Moves between points:
ri: j73->j437, j136->j174, j526->j256, j903->j614, j624->j924, j505->j966, j154->j752, j161->j903, j651->j505, j784->j427, j988->j678, j909->j763, j342->j558, j285->j909, j71->j725, j142->j490, j924->j74, j513->j182, j221->j899, j151->j276, j519->j349, j476->j204, j763->j285, j514->j613, j866->j221, j139->j373, j373->j661, j349->j463, j157->j998, j992->j342, j174->j422, j96->j517, j517->j647, j437->j480, j410->j71, j74->j624, j614->j161, j769->j262, j281->j513, j551->j476, j678->j336, j888->j514, j378->j331, j918->j154, j647->j96, j463->j519, j331->j640, j262->j767, j336->j988, j276->j798, j725->j410, j966->j651, j579->j756, j998->j379, j256->j70, j70->j526, j204->j551, j422->j136, j842->j579, j250->j142, j752->j918, j613->j888, j558->j992, j182->j281, j756->j842, j899->j866, j640->j378, j661->j139, j379->j157, j490->j250, j798->j151, j767->j769, j480->j73, j427->j322, j322->j784
ku: j73->j322, j136->j480, j526->j285, j903->j769, j624->j422, j505->j151, j154->j866, j161->j767, j651->j798, j784->j842, j988->j490, j909->j903, j342->j373, j285->j161, j71->j551, j142->j463, j924->j136, j513->j640, j221->j514, j151->j336, j519->j966, j476->j154, j763->j614, j514->j410, j866->j888, j139->j157, j373->j998, j349->j651, j157->j281, j992->j139, j174->j73, j96->j70, j517->j526, j437->j784, j410->j204, j74->j174, j614->j262, j769->j647, j281->j331, j551->j918, j678->j250, j888->j725, j378->j558, j918->j899, j647->j256, j463->j505, j331->j992, j262->j96, j336->j142, j276->j988, j725->j476, j966->j276, j579->j924, j998->j513, j256->j909, j70->j763, j204->j752, j422->j437, j842->j624, j250->j349, j752->j221, j613->j71, j558->j661, j182->j378, j756->j74, j899->j613, j640->j342, j661->j379, j379->j182, j490->j519, j798->j678, j767->j517, j480->j427, j427->j579, j322->j756
lu: j73->j70, j136->j647, j526->j342, j903->j379, j624->j767, j505->j888, j154->j427, j161->j998, j651->j613, j784->j285, j988->j204, j909->j661, j342->j678, j285->j373, j71->j422, j142->j154, j924->j769, j513->j651, j221->j756, j151->j725, j519->j221, j476->j480, j763->j139, j514->j74, j866->j579, j139->j490, j373->j250, j349->j899, j157->j519, j992->j988, j174->j96, j96->j331, j517->j640, j437->j526, j410->j174, j74->j262, j614->j157, j769->j182, j281->j966, j551->j437, j678->j551, j888->j924, j378->j151, j918->j784, j647->j378, j463->j866, j331->j276, j262->j281, j336->j476, j276->j410, j725->j136, j966->j514, j579->j903, j998->j349, j256->j558, j70->j992, j204->j73, j422->j517, j842->j161, j250->j918, j752->j322, j613->j624, j558->j336, j182->j505, j756->j614, j899->j842, j640->j798, j661->j142, j379->j463, j490->j752, j798->j71, j767->j513, j480->j256, j427->j909, j322->j763
ni: j73->j174, j136->j924, j526->j517, j903->j909, j624->j842, j505->j463, j154->j476, j161->j285, j651->j349, j784->j437, j988->j276, j909->j256, j342->j640, j285->j526, j71->j613, j142->j336, j924->j579, j513->j998, j221->j752, j151->j505, j519->j490, j476->j725, j763->j70, j514->j221, j866->j154, j139->j992, j373->j342, j349->j250, j157->j139, j992->j331, j174->j74, j96->j262, j517->j767, j437->j422, j410->j514, j74->j756, j614->j763, j769->j903, j281->j157, j551->j71, j678->j798, j888->j866, j378->j182, j918->j551, j647->j769, j463->j142, j331->j281, j262->j614, j336->j151, j276->j966, j725->j888, j966->j519, j579->j427, j998->j373, j256->j647, j70->j96, j204->j410, j422->j624, j842->j784, j250->j678, j752->j204, j613->j899, j558->j378, j182->j379, j756->j322, j899->j918, j640->j513, j661->j558, j379->j661, j490->j988, j798->j651, j767->j161, j480->j136, j427->j480, j322->j73
po: j73->j480, j136->j422, j526->j70, j903->j161, j624->j74, j505->j651, j154->j918, j161->j614, j651->j966, j784->j322, j988->j336, j909->j285, j342->j992, j285->j763, j71->j410, j142->j250, j924->j624, j513->j281, j221->j866, j151->j798, j519->j463, j476->j551, j763->j909, j514->j888, j866->j899, j139->j661, j373->j139, j349->j519, j157->j379, j992->j558, j174->j136, j96->j647, j517->j96, j437->j73, j410->j725, j74->j924, j614->j903, j769->j767, j281->j182, j551->j204, j678->j988, j888->j613, j378->j640, j918->j752, j647->j517, j463->j349, j331->j378, j262->j769, j336->j678, j276->j151, j725->j71, j966->j505, j579->j842, j998->j157, j256->j526, j70->j256, j204->j476, j422->j174, j842->j756, j250->j490, j752->j154, j613->j514, j558->j342, j182->j513, j756->j579, j899->j221, j640->j331, j661->j373, j379->j998, j490->j142, j798->j276, j767->j262, j480->j437, j427->j784, j322->j427

The rows follow the links: the fewer symbols apart two points are, the more alike their rows tend to be.

Each row is also shifted at random along 4 hidden directions that mean nothing.

Known rows, each with its point:
32,272,-87,-92,-83,379,-107,-255,217,224,192,146,125,-24,-171,45,-155,-318,-617,-220,-145,-824,-384,-130,126,-10,8,322,82,2,127,169,-246,-169,153,54,163,55,-49,106,3,-90,-205,-309,-91,499,240,723,13,131,-91,-100,146,-141,-58,-276,110,-312,516,211,-134,79 -> j250
404,-145,-96,-123,-118,-5,-172,-211,97,101,147,-328,108,-89,-120,61,132,-321,96,107,44,204,-76,-209,428,-12,-142,36,-60,291,-310,-67,213,-128,38,-228,-99,-53,147,43,-178,135,547,-225,-247,-81,262,-19,175,-37,-126,386,-150,68,98,96,-49,-225,58,-12,147,-351 -> j988
88,-79,-26,-47,202,235,-126,-101,-329,-31,121,-272,225,-400,3,35,258,-135,-200,186,28,-352,-69,-335,108,16,-225,29,-15,-9,151,306,101,51,23,-162,-168,-63,-96,-106,-150,-29,265,-199,-79,137,263,417,60,-230,-43,377,-170,-39,166,174,-112,-77,73,-128,-74,-183 -> j519
-429,-245,309,-282,-100,0,-367,143,-188,347,-234,-704,292,-201,-397,617,-363,-469,488,9,-25,-7,283,-720,218,-291,142,-241,133,-412,-390,-229,-64,74,-131,161,110,-284,377,78,146,-61,201,-78,210,-42,380,248,388,187,-675,328,-181,-681,380,204,-226,-23,149,-117,222,-882 -> j661
-765,5,173,59,-173,-408,205,174,354,-14,108,126,-214,45,770,-138,66,165,76,211,-292,225,-76,80,61,121,294,67,192,75,-2,-197,-107,-56,-183,-455,-1,33,-62,27,125,165,-61,502,62,-342,-34,-145,-433,-113,-70,178,-159,177,292,102,314,-287,-242,-181,-95,-5 -> j410
-2,-126,-26,-25,354,387,-223,-70,-412,149,-85,-202,326,-92,-736,10,-134,-387,0,68,241,-381,7,-215,-86,19,-189,-135,21,-311,30,436,165,127,225,176,70,-282,24,-11,-42,-124,24,-307,-88,139,351,488,372,121,0,2,116,-306,-213,-48,-211,181,79,292,51,-46 -> j463
-649,185,-277,-51,-90,18,323,-162,274,-28,457,170,-37,70,652,-351,151,100,-401,248,9,-71,-280,328,136,248,133,311,58,30,86,-115,7,-47,-67,-272,-87,48,-240,-54,-46,157,111,186,-279,-9,88,254,-166,-147,182,28,76,457,-54,-81,466,-331,-52,-94,-5,102 -> j276
-240,262,157,8,155,192,287,72,189,-78,293,234,-79,407,722,-606,37,215,-395,237,-9,-425,-328,399,-260,104,65,47,154,-114,369,225,43,76,44,-52,-90,-270,-398,-170,226,-47,-234,381,48,173,-76,513,-302,-68,356,-275,153,129,-148,-80,560,143,-43,144,-200,453 -> j769
-1122,-46,280,189,259,170,-189,117,116,178,-35,-118,46,-52,-420,-44,-433,-321,-129,60,-22,-582,-365,-243,-242,-8,-19,-109,174,-325,167,469,-44,166,149,-121,176,-286,-51,149,72,-233,-190,192,101,140,368,698,32,133,-18,-111,128,-213,-124,-46,239,149,61,185,-105,71 -> j903
-116,82,232,-14,-94,-178,143,29,310,208,26,-32,-143,299,-139,-209,-263,-67,299,1,10,300,-178,25,141,-58,-196,-202,52,-80,-355,-80,-9,-77,225,-172,162,-273,179,180,49,-51,274,-40,-64,-122,85,-224,31,245,51,-184,116,107,-187,31,240,61,-108,171,-12,-71 -> j256
-97,27,-163,-38,332,414,85,-54,-321,-85,102,-75,171,290,-262,-320,29,-13,-158,216,492,-331,1,151,-211,56,-16,-76,-73,-138,122,287,158,70,235,191,-50,-125,-189,-106,-40,12,85,5,-195,87,231,374,214,18,199,-91,144,50,-174,-7,-13,173,-33,290,110,209 -> j505
932,35,199,21,106,-86,-153,-99,-37,28,-144,-219,137,-106,-481,91,-33,-316,8,9,-68,-442,-202,-372,110,-10,-85,62,51,216,24,230,-94,-134,281,-43,110,-55,19,303,14,-175,-45,-448,-29,234,184,237,72,129,-137,125,-124,-322,103,34,-317,195,297,34,-45,-46 -> j285
650,-28,-169,-105,5,-49,220,125,-269,-97,-10,52,-138,428,-106,3,28,261,174,144,321,404,444,258,-187,-79,135,-291,-62,49,-23,-223,243,110,-87,302,-124,22,0,-88,186,198,30,96,42,-148,-210,-407,143,150,-6,-98,43,53,-250,4,-91,154,-286,104,141,117 -> j378
422,137,-153,-53,-191,252,55,-114,12,194,281,167,10,100,221,-309,-124,16,-247,-141,-126,-22,-157,226,-20,-49,-391,-58,18,-150,-112,192,175,113,36,242,75,-231,-112,-86,-16,-190,171,-239,-133,372,-297,53,62,17,258,-337,167,282,-351,-75,362,-10,147,358,33,167 -> j142
-551,-14,-292,217,-61,24,-112,-44,-95,-11,-204,601,32,-336,-349,131,-133,99,-153,-490,-25,5,-34,266,-108,69,-187,134,-202,-447,26,135,-307,17,-16,284,149,235,49,-89,-154,-102,-192,-228,43,124,-359,-182,-85,-196,209,-322,135,178,-429,-415,-108,-109,95,52,18,241 -> j842
-458,-33,-4,157,157,-9,-188,-55,-127,-35,-30,87,-47,-419,-88,209,55,-51,-203,-56,-325,-151,86,-162,-324,-57,-72,15,-43,-15,174,141,152,158,-349,-7,-83,138,-80,-75,54,85,-292,241,150,159,55,124,-202,-71,-127,-47,20,74,-173,-7,102,-70,-94,-65,65,66 -> j157
52,-75,-86,146,441,82,-375,-154,-316,-68,16,-597,222,47,-781,429,182,-380,-121,349,320,-613,240,-490,-99,69,479,-66,20,380,36,-43,282,71,-136,-40,41,280,-74,261,267,407,-283,80,69,-136,828,481,384,267,-416,380,-14,-372,157,-56,-424,-143,-92,-49,383,-115 -> j331
269,-90,254,-25,-186,-391,-155,63,181,11,-331,-351,47,54,-508,326,-79,-203,381,2,-197,138,26,-411,379,-13,203,-89,150,196,-220,-247,-241,-82,232,-82,205,49,264,272,110,25,-58,-227,138,-170,219,-217,121,266,-281,219,-155,-419,302,131,-445,130,5,-114,74,-409 -> j551
-750,-403,311,-59,-184,-439,50,249,188,246,-399,-116,-113,-223,-117,93,-485,-272,895,-289,-253,821,-68,-218,280,-184,-383,-283,68,-540,-648,34,-98,40,263,-194,161,-432,439,73,-253,-464,560,-73,-36,-273,-158,-642,80,-38,18,122,-237,-112,90,333,-107,212,-56,-38,-173,-524 -> j909
663,33,-25,5,-60,23,-161,-91,-56,67,147,46,2,-255,222,166,84,-31,-181,-127,-435,-29,72,-92,-207,-55,-108,-18,52,190,82,-41,230,249,-422,25,-54,179,-126,-73,111,111,-127,-68,39,246,-149,32,-124,29,-323,-15,-69,118,-56,-28,212,-187,115,-28,78,136 -> j139
201,-61,-98,-21,-78,-295,-8,100,-221,-143,-362,-256,26,91,-375,298,117,49,302,104,340,183,396,-199,186,-61,353,-20,-183,160,-99,-403,-210,-193,114,233,122,206,374,138,-24,127,69,-80,65,-392,58,-292,248,60,-115,190,-146,-392,263,36,-545,32,-87,-251,167,-359 -> j640
-363,127,-138,-154,4,279,75,-74,-110,104,157,-263,167,368,34,16,-78,-140,-147,280,422,-243,165,98,-40,-45,330,-21,38,-229,-93,-237,-15,-33,6,232,-7,-42,23,-31,208,85,62,120,-144,-77,298,397,330,109,-51,-14,124,-184,-12,-156,124,-162,89,37,243,-163 -> j136
53,-212,-272,-149,20,-39,67,-15,-453,-309,-76,-31,90,-225,240,-15,380,201,259,107,280,478,446,134,11,162,-97,-78,-109,-49,61,-30,149,6,-99,-5,-320,126,35,-301,-234,20,313,39,-190,-168,-331,-412,17,-315,132,227,-203,274,33,264,-260,-22,-320,-219,-12,-31 -> j74
626,216,-276,-59,215,406,91,-143,-305,-295,126,-7,242,228,59,-280,331,127,-414,91,464,-651,62,139,-15,234,120,248,19,217,402,145,-190,-89,239,183,-67,-2,-208,-64,-21,33,-75,-308,-102,190,45,510,172,-142,190,94,-39,-185,117,63,-413,52,255,-51,-175,148 -> j651

Where do the symbols, taken in turn from left to right, take each start?
Answer with the point's name.
-36,36,-246,19,-235,-111,219,-16,235,-77,-79,226,-90,186,166,-185,139,264,8,-59,258,480,71,473,313,166,-91,202,-104,20,-192,-269,-228,-139,258,-58,-37,116,72,-28,-229,15,326,-175,-233,-312,-276,-506,-35,-188,406,-106,66,263,40,-79,-186,47,-160,-140,-122,31
ni ni ri ri ku: j966
-388,135,-258,27,-141,251,176,-47,-22,-133,144,374,58,29,375,-104,73,297,-340,-70,245,-89,148,371,101,176,253,203,-170,-246,201,-188,-385,-119,-22,322,-9,207,-28,-235,-125,26,-244,52,-53,5,-276,31,-58,-149,233,-200,38,47,-44,-214,37,-79,122,-114,-114,195
ri lu po lu ku: j640
-633,-129,-182,387,377,79,-84,-226,-249,-67,6,48,125,-196,-738,-62,179,-151,-234,110,198,-301,-182,41,-38,244,19,-1,-199,18,85,364,106,66,96,-177,-24,172,-190,107,-191,65,-10,31,-199,-178,423,196,-38,-123,110,-52,157,302,-325,-241,-106,-25,-238,27,-17,317
ri ni lu lu lu: j161
52,-34,-227,165,-10,158,-89,-148,-86,207,3,15,70,257,-899,107,-137,-202,-48,-158,196,122,73,134,9,-142,-119,-177,-115,-275,-386,-8,195,58,11,225,117,159,138,199,63,-79,79,-175,-109,9,254,-54,360,284,-37,-357,237,191,-460,-439,45,-102,-36,368,307,66
ku ni lu po ku: j285
-166,27,171,443,37,-91,-158,-94,303,213,-248,426,-266,-190,-907,179,-369,-175,-208,-420,-358,-290,-344,-16,-171,-72,-144,109,-1,15,53,283,-152,23,-1,-34,388,309,22,344,123,-212,-506,12,218,193,142,-51,-225,213,-120,-399,244,10,-345,-466,39,-20,10,344,9,508
po lu ku po ni ku: j579
-307,162,192,97,-205,-228,193,39,502,222,114,325,-293,341,345,-216,-367,130,-108,-30,-325,216,-242,303,-265,-63,-28,-116,135,-38,-207,-106,120,104,-151,-29,187,-95,-47,21,292,12,-335,330,140,-15,-116,-137,-321,231,99,-532,209,242,-360,-291,732,-39,-51,258,29,329
ni ri ni ni: j221
-518,-57,-207,271,116,101,-238,-243,-99,55,-73,-6,156,80,-1176,292,-69,-242,-280,-90,495,-396,-10,-27,72,175,256,120,-251,-18,-95,-185,-193,-95,165,141,255,426,213,301,33,173,-237,-116,-66,-252,428,211,296,310,-76,-188,226,-158,-284,-528,-328,-146,88,79,352,86
lu ni ni ni po: j763
427,-19,158,432,171,-91,-175,-184,-18,-4,13,144,-157,-286,-417,150,54,-154,-244,-128,-385,-291,-170,-171,-203,-21,-191,-31,64,301,202,304,356,121,-235,-242,87,176,-71,111,79,-46,-343,-23,245,241,241,128,-252,117,-195,-61,132,213,-95,-148,235,4,-16,135,-15,388
ni ni ku ni ri: j71
-211,-43,56,-26,-27,51,-175,-86,4,361,-11,-358,7,303,-345,307,-407,-224,8,47,46,-135,103,-225,-60,-231,260,-195,52,-175,-234,-206,76,73,-125,172,135,-30,153,103,252,87,-116,62,54,79,352,237,343,349,-388,-42,76,-284,11,-177,76,-168,101,139,307,-276
ri ku ku: j157
627,64,-53,430,-119,-70,-5,-76,40,36,-164,757,-293,-131,-602,236,-36,234,-113,-521,-216,234,112,376,-251,-76,-386,40,-251,9,-76,65,-27,-3,-61,269,154,440,62,134,-55,-173,-365,-206,182,175,-538,-683,-324,138,51,-575,162,330,-662,-470,34,-12,56,255,43,527
ku ri ni ri lu: j490
-260,-47,-144,33,-274,-65,-170,-21,80,158,-104,235,-9,-380,-408,234,-143,-77,140,-463,-141,246,-11,46,122,-55,-175,74,-178,-302,-289,-107,-319,-129,-80,163,195,296,252,19,-194,-199,-3,-297,-74,159,-197,-391,54,-13,11,-114,-39,158,-171,-292,-123,-172,113,-13,3,-84
ri lu lu ku: j379
440,203,290,-268,104,-17,167,199,-39,-182,97,-71,-6,-207,1057,-161,202,276,-41,138,-338,-121,19,-96,-122,34,21,90,229,242,366,88,122,78,-281,-183,-307,-253,-220,-270,120,-13,-89,184,179,170,-210,239,-393,-241,-86,304,-281,12,473,506,185,58,-46,-246,-247,-29
ni ni ri ri ku: j154
-26,105,25,-196,42,339,-52,-181,93,359,296,-328,167,339,-234,4,-262,-409,-295,225,95,-431,-260,-114,206,-38,159,-31,152,-42,-181,-30,-34,-73,113,39,172,-181,-31,185,150,37,180,-138,-228,185,469,707,372,303,-153,14,171,-224,-17,-136,192,-216,242,253,234,-219
ni po ni: j651
-223,88,-94,-236,-118,204,291,66,193,-10,359,-64,0,496,588,-399,7,80,-124,278,257,31,23,380,137,106,119,18,82,-201,-73,-184,-83,9,128,30,-174,-226,-87,-167,33,18,271,167,-156,-63,-101,98,211,-24,215,-113,20,98,80,45,305,-76,-18,1,54,7
ri ri po lu po: j725
-538,-65,-136,137,-302,-362,-29,-72,294,157,87,384,-383,-193,85,66,-73,118,79,-195,-470,533,10,116,20,-130,-101,-42,-84,-14,-332,-276,159,51,-421,-224,18,269,114,107,6,59,23,274,4,-197,-242,-551,-245,-62,-172,-180,57,557,-262,-222,398,-332,-209,-51,145,153
po ni po: j640
-701,-337,97,195,201,-380,-134,136,-145,-230,-358,-61,-59,-293,-212,157,67,-15,417,88,-72,259,139,-161,-132,118,23,-144,-44,106,53,69,156,98,-17,-280,22,53,129,60,-68,109,-55,328,96,-435,208,-182,-210,-157,-64,311,-97,39,166,225,-232,144,-282,-259,-131,21
ku ku ni po: j725
163,-48,-200,139,-259,-178,-17,-137,249,146,-98,252,-65,34,-582,-1,-87,-131,-53,-289,102,243,-249,218,349,46,-210,90,-203,15,-371,-66,-247,-225,233,5,164,255,224,183,-256,-111,247,-345,-136,-175,-13,-353,175,80,120,-261,83,265,-209,-342,-139,-74,65,118,84,107
ri ni lu po lu: j422
273,486,-86,-187,-382,212,121,-204,455,61,397,135,-67,287,865,1,-77,144,-663,-30,-279,-549,-240,126,87,-30,381,404,151,137,217,-375,-303,-183,-218,149,107,160,-158,-50,431,147,-462,80,107,399,-64,545,-145,91,-142,-156,78,-182,118,-297,432,-497,481,-3,170,37
ri ku ni: j558
485,-15,-32,-51,7,-4,268,243,-244,-100,-13,336,-130,34,485,18,-19,498,224,-195,-53,526,373,303,-379,-150,-235,-214,-61,-239,64,-27,160,210,-281,318,-156,-92,-34,-315,107,-115,-12,20,227,242,-599,-540,-162,-106,140,-236,-17,212,-160,164,60,273,-105,53,-98,258
po ri po ni po: j139
